Each row is followed by its class.
[ -28  141  -93   75  -83  147 -274 -119  234  121   94  -14 -164  104
  -57   78 -146   46  225 -237  286 -266  287  343  112 -248   -2  145
  187   31  260   54 -298]	vobon
[-218 -200  156  -57  122   -9 -178 -283 -414  -51   -2 -263  375  -62
  288 -172  114 -503   37  395 -164  -32   14  178  232   -4  157   76
    2  342  336  -30  -32]	rivan
[  86   12   84  -58  -61  -74  -82  247  -40  155 -360  -12  397  359
 -464 -148   64 -151 -286 -380  -56  -35  286  -10  -21  137  224   -1
   57   28 -235  129  310]	bonur
[-287 -141   41  419  399  314  268 -126 -141 -161   10    3  373  -28
 -128 -264  185   48  196   34   87   69  312   23  160  103 -298 -123
  249  253 -123  184  122]	pugi
[ 143 -248   73 -188  214   77  -50 -259 -129  -40 -172 -367  457   70
  169 -153 -232  -99 -200   42  156 -265  352   77  151   79  240 -334
   79  346  535  -74  150]	venod
[-390   71  -65  369  138   30   39  -22 -139   85  139 -145  457 -157
  -98  -69  163   43 -102  254  -84  160   20  143  224  347 -362  223
  241 -120 -295  213 -125]	vobon
[  73 -106  -29 -137  100   98  -65   21   54   16 -185 -182  159  -88
  409   75 -468  159   99 -176  -32  124 -461  -13  -18 -354  281 -304
 -103 -153  -20 -160 -166]	pugi
[-225  310  -67  145  -22 -122 -116  165  137  450  111  239 -177 -122
 -349  132  124   -7   10  -87 -108   39  187   55  -79 -181  -77  361
  -59  -48 -410  153 -378]	Zino
[-319   -8 -230  101  380  156  225  372  -55  -86  -79   74  388 -444
  381 -266 -310   26 -260  162 -299    0 -754  -62  158  292   63  207
 -270  175 -479  -30  244]	kekat
[-108   65 -120  -62 -184    7 -235 -111  186   74  -98  435 -102   68
   -1    5  -51 -377   11 -459 -186 -284 -266  355  205 -215   99  200
  119  -32  490  104 -246]	pugi
[-300 -199 -129 -203   99  -74  389 -571  225  -33  198    1  227  -99
    6  339  196 -195  262  565  -51  342 -189   30  751  137  -75 -284
  286 -451  599  143   71]	virom
[ -79   88   70  274  -84   43 -196   -5  111   99 -224 -328  146 -235
  136  163  -41   50 -143    5  127  -96 -407   10  172  -65  150   30
   97  -50  -67  -76 -144]	rivan
[-233 -159  -56  280  231  227  -43   77  121  316 -118 -186  333 -123
   12 -234 -453    1 -223  -24 -161  -74 -400  -22  219   20 -281  188
    7  227  -71  138  -22]	virom
[-312  255 -156   21  337  309  270 -157  151   30   98 -327  331  -57
  250   15 -207   58  118  439  242   94  289   -3   27  331 -112   32
  348 -218  215   37 -303]	venod
[-160   31  364 -107  -93 -358   54 -119   27  101  348 -199 -425  -46
   -3  -33  339 -200  -34  494 -350  506 -454  -38 -119  177  -15  310
  356 -445  355   12 -589]	virom
[  73 -272  118 -281   -6    3 -192 -293  239   23 -102  -61 -163  196
  232 -244 -104   35 -156  162 -170 -460  124    7   59 -226  175   53
   35   24  671  158 -242]	robus
[ -17  213 -184   38   53  330  352 -250 -387   30   -6 -118  613  481
   42 -137  160 -322  -85   54  392  150  506  -24  185  439  105  -15
   31  103  -27  179  369]	tesan
[ 207  214 -128  157    8 -169  -45   61   53  246  -85  -23 -374  247
  314 -359 -404   49   -7  168  245    4  531  154  -68   46  282  195
 -113 -295  -12  -54   52]	venod
[-100  429   49  510  -65 -163  -96  337  -31  223  131    1 -325 -295
 -411  195  545   81 -207   58 -109   93   -5 -138 -215  -36    9  303
   11   29 -627  -36 -168]	pugi
[ -44 -233  109  -36  243  -33  -84  -37 -461  210   27 -231  443   85
 -169  183   74 -370   30   80 -202  119  421   77  155  -54  254 -353
    0  302  -33  178  328]	Virek
[-129   36 -354  165   78 -127 -125 -237  107  509 -106   84   93 -251
 -222  291 -221  -18  122 -219  130  -62  315   91  507 -171  115  186
   10  462   50   79   35]	Gaz
[-352   64  -13  459  257  150  346  427   90   77  123 -136  491 -130
   45 -303 -134  113  -56  388 -243  114 -280 -264  -19  655 -350  -28
  104   55 -445   40  232]	robus
[-184  152  270  122   66 -103  137  118   57  275  235  308 -279 -189
 -266  -47  338   93  -19   68   -2  -43 -131   27   42   -5 -254   41
  122  -31   36   89 -328]	Virek
[-264  188   61  264  106  -22  152   23    6  388  163  208  -74 -215
 -354  -71  195  174  -78  237  -76 -123  203  338  172   39 -178  157
  207   -6   70   96 -267]	molil
[ 234 -269  324 -209 -308 -206  -40  166  -97 -217    0  226 -125   31
   54 -205   96   81  210  -86 -347  633   47  -96 -473  136  -37  212
   -3 -144 -218  256 -332]	venod
[  40 -265  398  338  130  309  327 -173 -195 -172 -157 -189  437   -1
  360 -131 -385 -603  -36  -12   74  330 -182  341   79  330   -1 -442
  342  172  414  117  294]	Virek
[-384  182 -123  220  189  -47  143  180  -26  248  398  151  -20 -355
  -63  170  105  245  218  299  -79 -132  -63    7   52  178 -290   30
  -47   27 -376  111 -146]	vobon
[  54 -148   18 -172  134  114   92 -224 -462  222  145   69  396   15
   24 -136   76 -318    8   55  128  -22  458  336  205  128  337 -348
   17   86  405   -1   79]	virom
[ -18 -211  220 -285  278  206 -221   77  -19 -202  111   55  188  107
  100 -248  -28 -353 -181 -126  -24 -275  -38  104   70 -428 -121 -625
  -53    7  527 -211 -104]	rivan
[-133  -18   19  168  -42 -188 -166   83 -410  192  -82 -358  584  255
 -327 -102  376 -184  -23  265 -219   76  302  -49  260  347  235   89
  114   61 -232   99  393]	pugi
[-127   45  142  753  -47  138  282  180    1   68  156 -188  510  -85
 -243  -85   46   73 -327   65 -300 -221 -241  225 -244  531 -280 -186
  251  320 -321  154   87]	venod
[-181  224  -48  178    6 -143  -93  189  278  553   44    5  -40  -45
 -467   30  131  112 -191  -71   63 -190   88  -15  165  186  -56  164
  198 -276  -48  102 -113]	pugi
[  95 -318   92 -158    6  132   27 -181 -287 -297   49  287  414 -235
  347 -100  168 -320  -72 -170  -67  -67  133  193   63  241  178 -433
   43  169  498   42  -55]	tesan
[ -99  108   12 -287  152  -15  513 -442  232   58  252  -79 -146  -73
  203  -88   22  280    6  613   74  197 -255 -106  106  -53  -89   54
   44 -143  421 -193 -376]	robus
[ -75   49 -219 -123  -60 -397  -91 -330  134  406  -71 -225  -56  561
 -170   19 -314  -44  -30  153  -17  315  365  185  293 -110  -49  219
  203 -626  133  225  -51]	Gaz
[ 285 -369  280    2 -161 -238 -108 -423 -216  223  137 -102 -330   32
  412  -62   24 -121  285  475   67 -116  511   26  105   26  358 -193
  -94  122  596  159  -24]	venod
[  74 -449  721  -14   96  -52   30   24    1  -32   98   79 -338 -268
 -164 -349   26   82   -8 -100  -64 -305 -461 -171 -565 -163 -494 -306
  -65  359  188 -225 -413]	Gaz
[-101 -204  531   -4    3 -329 -198   50 -447  395  184  117 -680 -181
  150 -263 -155 -135  421    3  269  -49   92  283  -91  335 -204  260
  191   49  407  187 -270]	Zino
[  36 -437  154  203  -47  -27 -118 -259 -369   88 -175 -146  806   98
  -97 -233 -212  -64   18 -236 -180  -82  -43  324  -13  -17 -161 -366
   -1  182    4  -85   44]	kekat
[ -92  132  207  102   -3   77   66  314 -208  -57 -446   95  252  294
  -76 -273   15 -318   76 -196 -275  229  -48 -126 -235  139  232  246
   12   12 -436  127   88]	tesan
[ -88 -196  155  195  -92 -266  123 -118  273 -347 -406    8   37 -407
  115 -242  207  -73  -95  485 -361 -226  228 -278 -134  567  146  592
   24  701  -34  165  254]	robus
[ -12 -295   83  109 -189 -271 -183 -365    9  141  234 -230 -103  -49
  215  127 -408 -340  279  188 -213  248 -268  360   -5  -77 -264  -56
  125  -51  491 -166 -214]	bonur
[ 225 -286  171 -240 -158  218  169   55 -260   44   76  346  626 -105
  -97 -186 -130 -124   22 -216   58  485  242  262   -6  155 -197 -345
 -129   93   18   84   36]	Zino
[-315   71  106 -456  166   96  316   74  229 -335    6  170  -60 -111
  400 -244   78 -187  -44  560 -255 -233 -371 -212  -95  265   16  265
 -119   34  221   74 -137]	tesan
[  19 -120  281  -47  -78 -271  467   42  -89  -75  158  129  -81  260
   39 -540  238  287  420  336   -6  491   27 -277  112  671  -27  203
  255   77  176  107  139]	bonur
[  36  -29  219   38  -54  -85 -167  -30  -84    2  -98 -225   87 -185
  142  140  -60    6  -83 -181  114  122 -457   21    4 -230  -28 -260
   43  -29   11 -249 -248]	robus
[-122 -309   55   17  112  242   24  -66 -279  -11  -14  160  625  -40
  -40 -387  260   59  218   -9   63  214  257   15  476  234   -7   26
  125  167   97  229   40]	kekat
[-365  162  102  249  -10   -3  135  -35 -173  153 -261  -67  345 -260
 -238   96  308  -90 -233  287   12 -253    7  168  325  429  -18  377
  189  331 -136  293  178]	molil
[ 174 -358 -155 -508 -103  -99  -49 -332 -264 -431 -183  -20  333 -187
 -156  192  411 -389   63   67   50  465  273 -339   38  183  143  239
 -303  218 -142 -136  430]	molil
[   2 -283  240 -439  -17  -19   19 -159 -319 -122   51  122  588  184
  174 -405  271 -446 -152  -87    6  -75  143   32   27  325  144 -172
  -21  288  397   68  -22]	bonur
[-173   81 -154 -272  225  169   97 -270  175   85   25  201 -116 -276
  204  -80 -164 -207   26  -18  307 -339    4  258   93 -151  161  214
 -130  221  339 -124 -222]	rivan
[-184   52  232  -69  247 -147  309 -210  -98  326   55 -322  -25   85
 -421  -43  189  238   79  723  -12  122  164 -176  202 -168 -261   26
  -31   55    0 -108    1]	tesan
[  42  171   88   97  -61   43   85   44 -117  -49   -2   75  341  240
 -293  -34  356  -77  -53 -111   88  217  212 -106  305   35   -3 -301
  254  114  170  -39   78]	Gaz
[ -90   22 -152   20   24   25   89 -119 -179  -92  344   13  342 -230
 -151   -3  105 -181 -182  159 -215 -353 -271  439 -340   64  -88 -307
 -106  -71  -21 -511 -147]	Gaz
[-136 -149   90  -96  -32   80 -260 -216 -193  119  183 -197  405  124
 -197  114  332  -80 -104  146  -29 -403  298  415  482 -160   93 -321
  245  164  506  244  -83]	virom
[ -43   48  380 -169  -96   16   41  141   -1 -173   53   34 -158 -269
  368  -15   24 -209   -4  187   -4 -481 -183 -194 -638  436  -96  -67
    3  255  307  -19 -230]	pugi
[  47 -169  240  -73  103   65   20  -64  -89  150 -184 -159  525  321
 -208 -341  204 -252 -200  -80   -9  244  302  -89  180   61  297 -176
  156  -81   92   61   56]	robus
[-183  273   81  188  173  -35   14  287  -32  186   94   35 -174 -250
 -411   54  373  199 -104  144   47   10   47  -80   84 -119 -136  178
  -28  109 -418    0 -126]	venod
[  54 -390  334 -143  144  446   50 -245 -266  -22   80  142  386  -57
  304 -315  128 -282  -47   80   98 -221  192  202  147  -25  129 -380
   11  213  579  192 -146]	Virek
[-193   15 -168 -229  -61  124  -55 -525  126  532    2  229   91   -7
  156   -3 -273 -271  332  -84  497 -365  368  583  398  -64  178  322
   15   56  486  218 -299]	Virek
[ -69  264 -285   64  -47   81  114 -169  126  246 -243   84  238  115
  197   63 -362 -312   87  -86  213 -147   -2  101  188  -43  274   46
 -173   74  -26  -73  144]	virom
[ -84 -103 -205    6  273  110 -216  114 -203  228 -121 -330  527  -28
 -213  -44  -92 -103 -257   49  -61 -406  410   33  240  149  222  -18
  -96  422  -50   -2  409]	tesan
[  34 -438   26 -452   46  273  -48  128 -223 -230  -39  297  156 -263
  383 -107 -457 -307  354 -259  -26  604 -138    5  -94  154 -272   95
 -155   10   81  156  -52]	tesan
[ 279  -18   18   54 -224 -281 -376  169   78  245   90  304 -899   14
  125  -71 -275 -100    8 -366   91 -141  -15   63 -106  125   56  136
  145 -356  563  -12 -153]	Gaz
[ -27  -50   16  -87  129   84 -136  187   18 -157  -16 -118  106 -202
  280 -111 -110  221   64 -197    5   87 -295 -260 -170    5  102   63
  -33  136 -181 -109 -282]	Zino
[-294  270   64  400    2   25  366 -210  -16  151 -269 -301  280  219
 -429  -94  179  106  189  289  166  268 -156 -139  453  323 -166  606
  286  251 -274  118  266]	vobon
[ 142 -336  289 -245   44  170  168   -5 -179   82  -82   77  313   -3
  -34 -282  115   60  -88 -107  -73  221  -95 -204 -112  -32  134  -99
 -189  170 -134  177  -45]	pugi
[ 304   59  173  -29 -272 -167 -198   72   70  378 -106  513 -277  283
 -106  -56  -89 -335 -157 -491  -61   22  189    5   45 -226  119 -143
  -84 -224  328  157 -117]	vobon
[-167  166 -105  104  171  -58 -125  110   92  179  146  113 -526 -345
 -523  247  369  278   17  163 -313   79  113   -9   -3 -392  -43  423
  101  -25 -141  -23 -352]	bonur
[ 175  -75  204 -108   60 -136   -3   94  -95  -21  -52 -167  426  316
   15 -507   97 -117 -563   98 -212  141  -44  117  106    1  284 -312
    7 -314  123 -156   -4]	venod
[-198  165  211  384  208  -32  136  132 -138   91  151   43 -294 -194
 -279   85  350  154  -31  200  -80  -95   15  -63  -35  -14 -185   29
  102  109 -270  133  -58]	vobon
[ 111 -297  324 -361 -170  263 -296  246   65 -479  111   65  238 -323
  180    5  103  214 -148  -24 -207   52 -151  219 -172 -266 -193 -272
   45   41  191  149 -470]	kekat
[-352  -55  -74  494  -80  113 -190  -76   29  187 -105  -60  163 -222
  169   82 -248 -422  134   42  -67 -424 -526  133  163  150 -282  326
 -127  329 -169  131   65]	venod
[-268  -20  195  232   97    5   66   68  166 -199  129 -412  103 -352
  460  116 -444  211  100  447 -149 -227 -597   99  -73  346 -393 -216
  335   60  324  -82 -194]	vobon
[   5 -558  300 -244   87  263  -31   14 -198   76  151  308  163 -202
   26 -286  -40   53  288    6 -160  192 -157   77 -135 -399 -311 -250
 -331  -62 -115   31 -347]	bonur
[  63 -427  121 -188  192   61 -262 -264 -109 -115  -54 -198 -226 -200
  215  -32 -134  109 -121  218  -19 -109  100  197   88 -409  -36  -74
  -37 -119  366   37 -174]	molil
[ 106  -38  438  -50  -65   45  -85 -137 -128  494   90   94 -603   15
  356 -264 -455 -464  -61  -59  867 -188  116  652  259    4  -62 -133
   86 -270  721  111 -141]	Gaz
[-153  -43  156  525 -157 -171   46   94  -57   27  -82   -9  365 -354
  178  170 -388 -228   62  -97 -156  190 -511  303  186  490 -402 -183
  353  243  170   28  145]	Virek
